Each row was made from one path, in order. Every step used is in the known rows, and no mark comes twice. Write each row's path.
Each row is shifted at random along 6 fixed directions that mean nothing.
Known rows:
F L B Q: [ 166 -128  -29   51  233   44 -352 -201  -50  160 -111  435  169  -37
  194 -162 -108 -122 -106  174   69 -238  141  -44 -113   22   21  -39
  -69  -51  302   94  -85   93  227  215  229  166   40 -288  -15 -130
  -21  136   -8 -330  -40]
C J B Q X: [ -94  -17 -228  -11  246  369   28   92  108   -2  169 -465   81  -79
   41  194  136  154 -310  -91 -176  307 -279  316  -92   85  203  157
   71   42  -67  306 -163  -90 -109 -105  122  126  217  161  -29  -31
  165 -155  -26  212  227]
K G F Q B: [  -7 -373 -269  267   47  285 -208  183  191   38 -119 -451  -76   84
 -304 -114   22  187  264 -372   95 -278  -40  276  -22   23 -226  132
  263 -190   91  134  -35 -353 -497  269   36   16  -10  -51 -215  137
 -202 -265  138   17  -23]
Q X J K G F L A: [ 495   56   13  105  382  466 -130 -147  137   40   52  295  316  -19
   21   83   36   -6 -393  191   77 -288  -45 -101 -168 -128  -39  153
  -55   56  -24 -151  183   42  253 -183  245  364   63 -191   59   11
  -63  -93 -222  -34  -24]
L F Q J B: [ 199  -30  135  -29   93  162   46   45  142 -141  -53  -59   93   -4
   -7  156   18  143 -146   -7  -33  -73 -317  -52  -26   -8   38  -16
 -173    9 -173   28   46  104   54  -66   84    6   -8  -99   39   44
   38   21   69  108   28]
X J K C G F Q B L A: [ 172  -97   55  -15 -144 -113  182  -13   33 -316 -160    2  -36   -1
  -15 -132   38   -3  142  115 -125  -30 -216   50  130  -88  103 -150
  -47  229 -123  167  147   43   29   26 -160  -79  -40  -45  164   75
   -7   76  194   13   95]
K C G F L: [-176 -132 -151   49 -245 -294 -154  128   10  116 -191 -108  -66   38
 -236 -135 -127  221  369 -303  145  -96   97  -56  150  257 -173  108
  110 -188 -181  -49 -224  -72 -431  539  176  -85   70 -125    9   26
 -203   66  152 -306 -138]
F L A G C J K: [ 101   92  117 -103  138  150   53  -29    3  -47  -68  -26   76  -66
  -89   84   72  -58 -101  -18  -94  204 -379   85  -10 -106  208   -3
 -153   98   56  138   92   78  123    0   16   42   33    9   47  -90
   59  -46   32   71  139]
Q B F L A G C K: [ -97 -291 -140   30  -48   12 -176  -71  -87   28  -79 -153 -124 -124
   44 -294   19 -178  317 -116 -144   67   26  188  -31   79   61   42
   19  -14  380  321 -120 -208 -109  301 -116   12    3  163  -76 -151
  -65    7  138  -54  151]
X J K G A: [-132  -18    5   -9 -372 -371   97   14  -38 -124 -118  -30 -108  -10
  -79  -14  -20  137  200  -44  -25  -27   80 -180  166  197 -145  -13
   35  -49 -343 -138 -189   80 -237  262   77  -26  105  -19  101   74
   13  242  169 -176 -144]
J K C G A L B: [-185   13 -321 -152  -88 -318 -196  -28 -121  165   25   32  -17 -214
  -68  -59  -15  -65   88   21 -164  300   95   58   78  190   87  170
  149   12  100  110 -138   61  -75  228   88  135  193  114   26 -213
   53  127  -52 -343   69]
L A F Q X J K C: [  67  -83  419  -79 -121  -64  215  108   81 -103  -66 -421 -133  132
 -252  231   12  117   15 -290   37  -74 -251 -240    0  257 -223   42
 -131 -133 -356 -198 -133  158 -236  161  -86 -106   -6  138   33   65
  -24   -2  263  165  -86]
A G F Q B: [ 110  -90  -18   -7  134  347 -135  128   92  -10  -52 -237  -35   28
  -77  -15   79  -47  -45 -226   48  -76 -180   67 -205  -65 -182  187
   66 -175  220   38   10 -227 -171   89   57  123   -8  150 -129   68
 -100  -54   47  197  103]
F Q X J B C G: [   3 -317  -77   57  -45 -130  -22  -46    6 -111 -141 -104  -55   16
  -34  -97  -90  148  159  -59  -78 -222  -43   -2   32  108  -22 -110
 -119   42  -62   44  -31  -45 -169  340  -14 -141   11  -80   87   26
  -94   70  246  -25   18]
A L F Q J X: [ 366   -2  508  -38  242  424  182   90  242 -119  -62 -246   67  233
 -168  265   35  204 -274 -194  102 -189 -453  -77  -96   -3  -60  -64
 -246  -83 -250  -63   12  141    4  -53   50  -81  -58   11    4   84
  -21 -187  162  366   21]
K C G A L B F: [  61  248 -198  -92   42  186 -221   44  -37  243  100 -107  103 -106
  -98   61   79  -46  -74 -155   22  292   35  141  -32  224   -3  398
  123 -105  -29   50 -150  100  -95  -36  166  273  195   64   13 -184
  -15   18  -97 -264   35]
A G F L Q J: [ 300 -172 -162   73  255  262 -210  -84   70  -88 -151  232  150  -90
  181 -234   14 -110  -56  190  -43 -204  -61  101  -62 -206  129  -55
  -69  100  205  210  198  -72  209    6   64  124  -49   21    9    6
  -81   -2  -73  -91  136]
Q J B F L A G: [ 240  103  394  -39   -3  412  155  118  227   40   17 -572  -56  155
 -505  347   85  277   59 -592   44   58 -456  155   28  265  -85  164
 -221  -94 -293  -38 -137  208 -234  -93  -36 -122  -37 -181  -29  -95
  -71 -227  224  211  -49]
A G F Q X J K C: [ 277 -279 -196  179  242  172 -168 -121   89  -89 -190   97  188  -54
   -2 -105  -30    0  -38  115  -28 -373  -14  -48  -36 -160  -99    6
  -66   45  -47  -67  264  -61   44   24   67  161  -71   -4  101   77
 -149  -58  -74 -133  -25]
G F L Q B C K J X: [ 243   36  198  -34  205   81   35  -58   76  -18  -46  128  178  105
  -81  105  -89  126 -235   39  105 -135 -168 -137   51   61    6   33
 -148    9 -290  -99    8  206   87   26  167   44   34 -204  177   24
  -34  -34   27 -113 -114]
C J K G F Q B L A: [ 205 -175 -125  153   87  151 -266  -85   49   86  -75    5   43    3
 -231 -133  -27   26  136  -71   39 -197  110  177   23   38  -22  102
   59  -46   68   77   13  -37 -164  120   98  100   55 -203  -21  -53
  -92 -140   14 -242 -101]
K C G A F L Q B: [ 209  -97   -1   17   49  -32  -60  118   82   49  -98  -89  -21  104
 -293  -86  -43   84  203 -249  116 -122 -169   60  186  160   31   89
   44   13 -149   11  -16   45  -64  152  -60 -114  -25 -244   54  -42
 -205 -113  122 -261  -91]
B F L A: [ -65  132   -9  -75  -65  119  168  -24   39 -197  -46  -77   81 -181
  217   17  202  -67  -87   75 -157  339 -374   98  -43  -99  231   12
  -36  164  106  339  -21   -6  190 -176    7  186   58   34   33  -19
  103  190   23  154  272]
F L A G: [ 188  216   47  -98  331  482  -13  -27   50   -8   77   71  174 -159
  180  108  244 -217 -422  171 -108  273 -390   84 -317 -291  186  115
   -4   93  430  212  118  -78  369 -216  102  359   83  103  -89  -67
  100   13 -151  283  373]
C J K G A F L B Q: [   1    6  110  -73 -242 -131  -15   50  -13  -18 -147 -216 -136   56
 -312    9    3   57  292 -252   16   80  -81   82  149  177  -51   16
   10  -87 -143   -2 -104  133 -254  218  -42  -98   25   -9    4  -75
  -35   15  250 -133  -75]
A F L B Q J X: [ -29 -320 -411   64   89   35 -281 -144   47   77  -77 -134   68 -205
   39 -110  -17   57  142  -68 -190  -50   46  233   25  166  121   51
  -44   44  128  258  -76    0  -30  128   58   71   44    9  -25 -200
  -47   -8    7 -229   89]
L B C K G A: [ -67   89 -267   19   78  115  -54  -37  -67   21   46  -97   82 -133
   32    6  117  -66 -100   99  -95  299 -120  203   21  -13  196  156
  151   78   55  225   12  -51   -8  -64   52  258  169   33   23  -46
   94   15  -41 -158  141]
X J K C: [-280 -103 -146  -24 -221 -436 -115  -86 -147   39  -39  154   -1 -199
  268  -49  -66    7   -5  209 -137   41  300 -297  -52  205 -166   29
   16 -123  -62  -70 -311   42 -100  401  237  143  195  169   65  -28
  122  348    3 -214  -23]
J B C K G A: [ -46   92  305 -149 -152 -414  -31 -131 -285   -8  -80  445  -50   36
  192 -109  -90 -117  -95  241   29  -75  215 -447 -116   64 -222    6
  -41 -195   50 -287 -234   55   59  384  203  103  162  -30  176    9
   52  394  100 -125  -99]
F L B Q X J: [ 269   57  336 -124  210  265    1  -12   57   25   75   92   74  106
  166  131  -23  -36 -406   53   97 -141  -92 -189 -244  139 -108   40
 -133  -71   18  -56 -159  176  152  107  156  107   77   -1   -8   -8
   51  104  106  146   45]
K J B X: [-158 -167    4   81  -62  -29  -47  -36  -22  -21  -52  -91  -13  -32
  138   -8   34   98  -48   67 -130  -57   99  -32 -144   49 -204  -47
   82 -154   60   50 -258  -71 -163  288  171   95  123  131  -33   29
   68   94  162  118   65]
F L A G C J: [ 261  155  -35  -57  341  330 -352  -88  -82  264   32  305  221 -126
   49  -14   20 -209 -270   65   75   29    3  -18 -231  -24   68  272
  -93  -94  262  -21    9   60  209   80  277  299  139  -65  -14 -179
  -32   16 -173 -200   50]
B C G A L F Q J: [ 254  -58  394  -90  -21  147  132   55  -12 -221 -183  -88 -100  150
  -16 -129   39  -77   38  -76   38 -113 -261  -19  -58  -69  -25  -93
 -177  -17    6  104   51   12  -26  110 -123 -133  -59  123   79   79
  -65   46  272  203   94]
A L B X: [ 116  113  149  -63  312  453 -120  -45   27  178  130  -93  102   24
  139  156   94  -87 -413  -14   -2  129  -95   70 -293   64  -46  132
   11 -142  257  119 -195   42   82   -3  172  270  132  196 -116 -122
  107  -47    6  187  170]
L B C G F: [ 211 -132 -266  205   80  116 -147 -107   19  -86 -203   67  146   22
   27 -207  -46   90  215   19   -8 -132  -80  284  239  -30  252 -116
  -64  157 -114  260  136  -34  -15    4    1   -9  -37 -268  128  -22
 -101  -43  104 -342   -4]
A F L Q J B C K: [ 350   56  449  -58  410  496  155  -53   59 -106   20  -23  142   94
  121  189   73  -25 -435  101  -45   36 -447  -10 -204 -177  130  -99
 -294   36   68   95   69   70  293 -138   26   59   -6   58   64  -16
  127 -142   48  396  195]
J K G A L: [ -44   51  -59  -26    4  -16  -24  -14   20   49  -27  -34   31  -52
 -121   32   60   36  -45  -56  -41  106  -59   11   20   21  -45  106
   99  -38  -17    5 -110    6  -54   49  130  159  122    7   20  -44
   20   29  -58  -96   -2]
C J K G: [   5  -75 -225  289  181  324 -241   35  167  292   50 -371  122   62
 -409  205  -13  362   16 -313   99  -40   40  245   92  218  -22  190
   88 -193 -288  -11 -201  -32 -422  144  301  109  174 -200 -101  -44
  -28 -351  -56 -232 -181]
A F Q X J K: [  23 -154  -63  -13   45   -3 -134  -96   20   14  -39  -29   56 -106
   78   51  -33   11  -87  -30  -31 -127   61 -220 -104  149 -135  111
 -138 -113  -72 -134 -102   15  -52  143  166  156   65  147   36  -30
  -25  152  -38  -51  -54]
Q X J K: [ 132 -174  117   78   36  -91  259 -113  100 -307  -99   90   83   31
  220    0  -24  163 -117  215 -130 -183 -193 -164  134  -10  139 -293
 -211  214 -331   56  -26   80  192    4   12  -67  -12  -67  207  102
   59  136  104   57   12]

Write each row's path:
[  48 -226   33   43   42  142  -47  -82  -21 -186 -124   28  -30  -55
  186 -221   93 -144  -51  210 -156 -127   -8   84 -203 -237  -68  -91
   88   -4  357  241   38 -201    7  124    9  141   40  198  -59   83
   58   23   54  213  203]
B Q J K G F L A
[  64  196 -121  -78  -48  -62   -5 -194  -21 -144  -82  425  237 -187
  300    2   48  -47 -267  379  -68    7   34 -267  -90 -146  -74   62
  -44   77  -75 -124   86  121  254  -69  266  366   84   39  204   47
   27  360 -157  -82   48]
B X J K G F L
[ 134 -617 -389  233  -65 -187 -248 -300   -2 -152 -293  161    5 -170
   58 -464  -87 -115  504  114 -203 -382  179  206  220   12  117 -232
  -82  242  163  307  165  -22   64  156 -199  -56 -153 -120   88 -135
 -149   60  174 -412  -48]
G A L F Q B X J K
[ 132   30 -307  132  191  363 -149  -40  156   77   66 -230  214   -7
 -102  153   22  196 -221 -107   50  -69   49  130   35  154  -70  288
   72  -43 -389  -41  -46   46 -200 -188  248  280  148  -32   71   39
  -12 -131 -180 -207 -129]
B Q X J K G F
[ -58  192   99 -184   56  215   65  -19  -43   -3   59 -197   55 -161
  116  226  137  -68 -236    1 -176  447 -322   60 -184  -15  113   86
 -146  -13  170  177  -78   48   66  -28   76  179  115  277  -19 -144
  191   71   25  281  285]
A F L B C J K
[-149 -283 -376  104   40  170 -131  -97  -20  -46  -36 -229  -10 -188
  196 -145  101  -94   43  165 -316  110   73  349 -108  -97   16  -89
  183   78  347  406    4 -179 -124  178  -79  166   74  442 -132  -78
  113  -88  105  122  315]
A L B X J K G C
[ 113  -85 -180  114  172  186 -146  -75   22   82 -106 -111  106  -38
 -257  -20   28   28  134 -127   -5   52 -185  280  115  -39  153   70
   29   63   49  144  134  -21  -41   -7  -16   96   14 -207   15 -113
  -70 -216   20 -218   10]
J B C K G A F L Q
[  78 -143  204   42  120   62   14   44   29 -110 -189   31    7  159
   -8  -88  -37   42  -34   69   44 -142 -182   -3  -48 -196  -35 -194
   54  -63  126  107   66 -151  -94  302   50  -34   -6   47  -37  138
   -6 -133  150  178   97]
J K C G F L Q
[ 193 -153  127  156  119  155   24  -63  147  -39    6 -163   16  186
 -101   98  -31  191  -96   -8   15 -254  -16   37   74  143  -78 -100
   -3   -8 -257   -8  -96  126 -100   48    8  -22   14  -97   19   58
   13 -153  163  -27 -112]
L Q B X J K G
[ 113  -32  440 -192  -39   59  185   34  -59 -204  -85 -132 -134   64
   19  -10   59 -151  -53  -42  -77   90 -309  -54 -120  -48  -37  -71
 -170  -24  132  118  -27   27   15   86 -138  -85  -16  225   45   -2
   86   74  256  332  143]
G A L F Q B C J K
[-167 -123 -132 -125 -165 -291  -16   11   14  -47 -103 -180  -51 -105
 -121  -49  -78   95  226  -93 -126  150  -49   22  198  208   51   22
  -32   44 -218  113  -91  143 -177  248  -30  -95   28  141   97  -84
  -41   75  130 -205    4]
A G C K J B F L Q X
[ 190  -64  -63  -18   84  224  -92  -13   98  -30  -51 -126   54  -53
 -159   17   84   14  -41  -65  -56  -75 -130  115  -69  -18  -89  152
   38   -9   19   38  104   64  -29  -82    8  138   12   34    9  -35
  -78  -58   34    7   48]
K G A L F Q J B X
[ -39 -111  -57 -102 -137 -112 -134  -38  -89  -10 -103 -228 -130  -96
 -200  -69   -4  -94  242 -218  -99  104  -64   86   33  156  -12  153
  -91  -56   65   77  -20   23 -230  154  -73  -19   23   99   36 -111
  -36   80  141 -140   -3]
L A G F Q B C J K
[-160  -25 -152  -41   65   37  -93  -80 -117  -18  -12  -18   57 -159
  206  -30   75  -94 -157  208 -218  198   33   21 -159  -97  -37   54
   66  -63  145   99  -76  -84  -19  163  132  218  142  368   41  -39
  110   88    1   77  190]
A G C K J B X
[ 178  -62   23  -96   64  160    7   -9   59  -87  -73 -140   22   -7
  -23   31  -12   24  -25 -101  -56  -36 -202   64  -34   57  -20   26
 -134   74  -26   64   82   69  -33   50  -54  -12  -31   71   50  -32
  -47   -5  143   90  114]
A G F L Q X J B C
[ -17   28  198 -395 -123 -404  186  -54 -190 -334 -118  291  -95 -146
  366 -198   32 -273  -92  356 -280  197 -231 -191  -73 -119  188 -178
 -145  219  207  167   22  119  377  168 -142  -85   33  253  207  -55
  103  424  178  148  311]
F L A G C J B Q X
[ 145  189  189  -82  310  458  177   96  137   67  149 -512   61  155
 -349  350  113  181 -386 -262   46  233 -403  194    1  140   94  239
   -8  -26 -344   37  -57  154 -150 -196   48   81  168  102   46    0
   78 -333    3  155   38]
B C K G A L Q J X
